Below are the code and all the weights of a small trained network. Each question names an input and a class and asks about switching units off, where a switched-off unit gives its printed mean instead of its output.

import numpy as np


def w(rows, s, z=0):
    codes = np.array(rows[::2]) - 128.0
    scale = np.full(codes.shape[1], s)
    scale[-1] = z or s
    return codes * scale


def norm(h):
    return h / np.sqrt((h * h).mean(-1, keepdims=True) + 1e-5)


def f(y):
    return y / 2 * (1 + np.tanh(0.7978845608 * (y + 0.044715 * y**3)))


def log_softmax(a):
    a = a - a.max(-1, keepdims=True)
    return a - np.log(np.exp(a).sum(-1, keepdims=True))


def net(x, mask):
    res = np.array(x, float).reshape(1, 4) / 4 @ E
    u = 0
    for l in range(4):
        y = f(norm(res) @ A[l][:, :-1].T + A[l][:, -1])
        res = res + np.where(mask[u : u + 7], y, B[l][:, -1]) @ B[l][:, :-1]
        u += 7
    return log_softmax(norm(res)[-1] @ U[:, :-1].T + U[:, -1])


A, B = {}, {}
E = w([
[233,120,85,46,215,158],'x0',
[86,14,165,135,255,80],'x1',
[70,152,250,159,220,234],'x2',
[171,8,181,197,64,251],'x3',
],0.0057)
A[0] = w([
[207,156,44,47,187,83,3],'L0N1',
[141,90,122,164,18,191,45],'L0N2',
[183,75,40,105,127,39,88],'L0N3',
[195,11,146,157,95,231,95],'L0N4',
[116,254,161,125,158,190,31],'L0N5',
[68,60,207,143,208,147,82],'L0N6',
[89,223,132,143,102,111,52],'L0N7',
],0.015,0.0039)
B[0] = w([
[227,147,65,117,199,100,226],'L0N1',
[186,166,195,183,70,154,211],'L0N2',
[84,169,89,40,122,122,218],'L0N3',
[128,1,151,69,119,200,249],'L0N4',
[134,209,196,52,138,174,190],'L0N5',
[97,123,121,229,181,139,230],'L0N6',
[102,42,73,112,123,82,177],'L0N7',
],0.023,0.011)
A[1] = w([
[55,121,157,54,93,87,47],'L1N1',
[155,131,120,206,31,48,155],'L1N2',
[145,189,57,103,195,102,6],'L1N3',
[184,117,82,32,141,98,152],'L1N4',
[29,162,74,202,161,47,151],'L1N5',
[86,152,130,252,153,43,49],'L1N6',
[65,151,71,136,38,79,104],'L1N7',
],0.019,0.0023)
B[1] = w([
[79,115,120,108,113,155,163],'L1N1',
[148,168,196,97,185,88,154],'L1N2',
[189,111,118,185,112,88,236],'L1N3',
[85,155,93,144,118,73,254],'L1N4',
[39,127,82,151,169,194,195],'L1N5',
[141,135,65,137,254,152,179],'L1N6',
[95,116,193,104,175,98,161],'L1N7',
],0.03,0.014)
A[2] = w([
[153,53,73,129,79,154,83],'L2N1',
[193,154,199,212,49,139,37],'L2N2',
[168,151,68,130,184,146,100],'L2N3',
[142,202,108,56,107,180,82],'L2N4',
[168,195,117,33,22,163,68],'L2N5',
[144,143,120,173,254,183,5],'L2N6',
[193,146,78,39,134,120,73],'L2N7',
],0.017,0.0015)
B[2] = w([
[56,118,179,167,170,52,179],'L2N1',
[206,190,102,68,125,199,191],'L2N2',
[152,124,46,125,64,157,222],'L2N3',
[63,143,113,112,60,112,150],'L2N4',
[5,183,123,157,165,134,185],'L2N5',
[186,164,153,85,65,180,254],'L2N6',
[95,130,119,109,104,51,189],'L2N7',
],0.02,0.0095)
A[3] = w([
[212,117,135,170,69,94,3],'L3N1',
[25,69,133,187,119,92,69],'L3N2',
[146,49,128,152,101,145,47],'L3N3',
[162,1,130,172,88,126,30],'L3N4',
[138,117,150,122,81,117,99],'L3N5',
[111,54,116,207,124,159,144],'L3N6',
[152,133,187,162,95,183,137],'L3N7',
],0.02,0.0034)
B[3] = w([
[76,146,118,101,42,142,185],'L3N1',
[65,142,168,82,67,180,236],'L3N2',
[148,68,172,128,169,55,183],'L3N3',
[95,3,151,227,105,69,209],'L3N4',
[123,139,100,143,149,135,133],'L3N5',
[156,50,77,107,114,88,236],'L3N6',
[175,189,97,121,40,118,254],'L3N7',
],0.022,0.0077)
U = w([
[139,147,201,120,192,73,99],'0',
[30,138,126,78,120,117,158],'1',
[156,5,161,160,100,143,157],'2',
[152,158,33,132,118,35,153],'3',
[144,121,62,166,200,201,137],'4',
[144,121,142,169,146,112,5],'5',
[176,139,168,139,157,104,63],'6',
[187,167,164,114,74,194,164],'7',
],0.019,0.012)

Each question gives the input, the list of numbers given to net, and the class t.
The units are the neurons (one row each of A and B). Each row of codes is followed by its name. A weight is (code - 128) times the scale printed after its matrix; where a second scale follows, it is the last column's (A, B and U).
mask holds one flag per neuron, layer by layer. A switched-off neuron (its flag False) gives its mean, the last column of its row in B, instead of its output. The means were averaged over made-up inputs and are rounded, as every weight is.
A unit's drop is (log p(t) with every unit on - log p(t) with that unit switched off) / (log p(t) with every unit on - log p(t) with every unit switched off).
The circuit of an input: a set's keep is (log p(t) with only the set's units on - log p(t) with every unit switched off) / (log p(t) with every unit on - log p(t) with every unit switched off). Starting from the 12 units with the biggest drops (on a tie, the unit counted first), units are removed one at a time, each time the one whose removal leaves the highest keep (on an exact tie, the one counted first), for as long as the keep stays at least 0.8.
circuit, biggest first: the units of the circuit, biggest drop first
unit that matters most: the unit with the biggest drop
k most important neurons: the k neurons with the biggest drops, biggest first
top k neurons in layer l: the k neurons of layer l with the biggest drops, biggest first
drop of u: that unit's drop, to one decimal
input [2,-8,-8,7], class 7: unit that matters most	L0N2
input [-3,-5,5,6], class 7: 2 most important neurons	L0N2, L2N2
input [4,-5,-1,4], class 2: top 2 neurons in layer 2	L2N6, L2N1
input [-6,1,3,-2], class 4: 2 most important neurons	L0N4, L1N6
input [4,-7,5,1], class 1: 2 most important neurons	L0N6, L2N5
input [-7,8,6,3], class 4: 2 most important neurons	L0N6, L1N6
input [1,3,-6,6], class 1: 2 most important neurons	L0N3, L0N6
input [-5,-1,3,-3], class 1: 2 most important neurons	L0N1, L0N5
input [-5,3,8,-8], class 4: 2 most important neurons	L0N6, L0N4
input [-2,-4,-2,6], class 7: top 2 neurons in layer 0	L0N2, L0N7
input [-5,-1,-1,1], class 6: circuit, biggest first	L1N2, L0N4, L0N2
input [-6,1,2,5], class 2: 3 most important neurons	L0N4, L0N5, L3N4
input [4,-3,4,3], class 7: top 3 neurons in layer 1	L1N3, L1N4, L1N5
input [3,1,8,-3], class 7: unit that matters most	L0N5
input [-2,-8,7,2], class 7: 2 most important neurons	L0N2, L0N3
input [-7,-3,7,0], class 7: 3 most important neurons	L0N5, L0N3, L0N6
input [-7,4,2,-8], class 4: 3 most important neurons	L0N4, L1N6, L0N3
input [2,3,2,-3], class 4: 2 most important neurons	L0N6, L0N4
input [-4,-4,0,-2], class 1: top 2 neurons in layer 0	L0N1, L0N6
input [0,3,4,-2], class 4: circuit, biggest first	L0N6
input [-5,-3,4,1], class 7: top 2 neurons in layer 0	L0N2, L0N3
input [-8,7,5,4], class 4: top 2 neurons in layer 1	L1N6, L1N3
input [3,5,8,3], class 2: drop of L0N4	1.6
input [-2,-8,-1,7], class 7: drop of L0N2	2.3
